cols: J Y K H U T R B
mol: +0.05, +2.68, -3.26, +3.43, -2.34, -0.65, -0.41, +0.04
dukov: +1.85, +0.07, +0.67, -2.20, -2.24, -1.06, +1.07, +1.18
fisi: -0.47, +0.23, +2.74, +3.57, +1.46, +0.55, +0.75, -1.72
vab: +0.63, +8.75, -1.99, +3.07, +2.61, +1.48, +2.14, -4.46
rovo: +0.98, -2.85, +0.98, -2.74, -2.74, +2.79, -3.91, +0.98
Vuk: +3.94, -2.89, -2.29, +3.08, -0.66, -0.11, +2.14, +2.28
fidu: +6.53, +8.75, +4.23, +1.85, +1.67, +2.79, -1.24, +1.87
kufim: -2.73, -0.85, -3.53, +3.57, +1.64, +2.60, +2.12, -0.52
kigoz: -2.30, +1.70, +3.07, +1.70, -2.30, -0.14, -2.30, +2.28
buto: -1.79, -1.72, -1.99, +3.26, -0.83, +0.39, +1.55, +1.60
tail: -2.29, +3.08 : -0.66, -0.11, +2.14, +2.28
col: -4.46, +0.98, +2.28, +1.87, -0.52, +2.28, +1.60 : B
tail: +4.23, +1.85, +1.67 : +2.79, -1.24, +1.87
all kigoz: -2.30 : 0 4 6
all rovo: -2.74 : 3 4
tail: -0.65, -0.41 : +0.04

cols: Z P X C A G
kila: +0.96, -4.65, -3.40, +3.99, +5.17, +4.87
Pavi: +1.74, -4.43, +3.17, -4.70, +5.18, +1.74
buzul: +2.07, +4.43, -5.69, +0.77, +6.62, +2.52
safik: -1.50, -3.15, +1.60, -2.15, +4.97, -4.86
nos: +0.35, +3.67, +0.36, -6.04, -1.45, +6.14
vod: +2.34, +4.64, +2.84, -4.09, -1.59, -1.44
tuz: -1.20, -1.45, -1.45, +6.14, +6.14, +6.14
tail: +2.07, +4.43 : -5.69, +0.77, +6.62, +2.52
col: -4.86, +6.14, -1.44, +6.14 : G
all Pavi: +5.18 : 4
all tuz: -1.45 : 1 2

cols: W S L D V Q
Miko: -6.60, -0.83, -0.63, -7.91, -4.10, -3.29
zom: -7.07, -0.83, -0.64, -8.40, -5.61, -3.18
bapu: +0.89, -1.36, -1.29, +1.85, -0.79, +0.65
all zom: -0.83 : 1
col: -0.83, -1.36 : S
col: -3.29, -3.18 : Q
tail: -0.83, -0.63 : -7.91, -4.10, -3.29

cols: Nif dud ketor gusud zoz zaba
sitat: +1.77, -6.46, +1.99, -0.57, +2.01, +2.40
zukod: -3.04, -0.94, -2.09, -2.94, -3.99, -0.89
lodit: +2.45, -8.08, +2.75, -0.70, +2.78, +4.47
nak: -5.68, -1.56, -0.72, -7.21, -4.36, -2.27
zoze: +0.14, -0.59, +0.52, +0.37, +0.92, +0.56
Vatuk: +1.62, +3.74, +1.86, +2.39, +2.39, +3.74
gis: +2.45, -8.08, +2.75, +0.77, +2.78, +4.47
Sar: -4.72, -0.50, -0.32, -7.28, -4.38, -3.09
tail: -4.72, -0.50, -0.32 : -7.28, -4.38, -3.09
col: -0.57, -2.94, -0.70, -7.21, +0.37, +2.39 : gusud
col: -0.94, -8.08, -1.56, -0.59, +3.74, -8.08, -0.50 : dud
all Vatuk: +2.39 : 3 4

cols: navut zofu tini gov nozu gufu por Tuti muf
bibi: +3.86, +5.61, -0.90, +4.70, -0.30, +0.54, +0.54, +0.54, +5.61
retu: +0.25, -5.44, -5.78, +1.66, -2.19, +2.04, -3.08, -1.43, -1.65
Foreg: +2.05, -4.99, +0.94, -3.66, +3.51, +0.42, +1.45, -4.70, +2.70
Savog: -1.32, +1.80, +6.70, +0.53, +5.27, +1.15, +0.98, -3.37, +0.71
Loga: -3.10, -3.49, +2.08, +4.77, +1.35, -0.02, +1.85, -4.10, +3.99
kesib: -4.40, -4.62, -4.51, -1.04, -0.27, +2.06, -1.04, -1.47, +5.60
fada: -2.99, -4.99, +0.94, -3.66, +3.51, +0.42, +3.06, -1.36, +0.84
all bibi: +5.61 : 1 8
col: -5.78, +0.94, +6.70, +2.08, -4.51, +0.94 : tini
all kesib: +2.06 : 5
col: +3.51, +5.27, +1.35, -0.27, +3.51 : nozu

cols: M F E N
Nimo: +5.00, +8.24, -3.77, -1.33
Gub: -3.78, -1.29, +1.52, -1.86
mosu: +7.34, +7.34, +7.34, +7.34
zuva: +8.40, -3.81, -1.36, +1.72
nepul: -0.18, +8.23, -3.77, -1.33
col: -3.77, +1.52, +7.34, -1.36 : E
all mosu: +7.34 : 0 1 2 3
col: +5.00, -3.78, +7.34, +8.40 : M
tail: +5.00, +8.24, -3.77 : -1.33

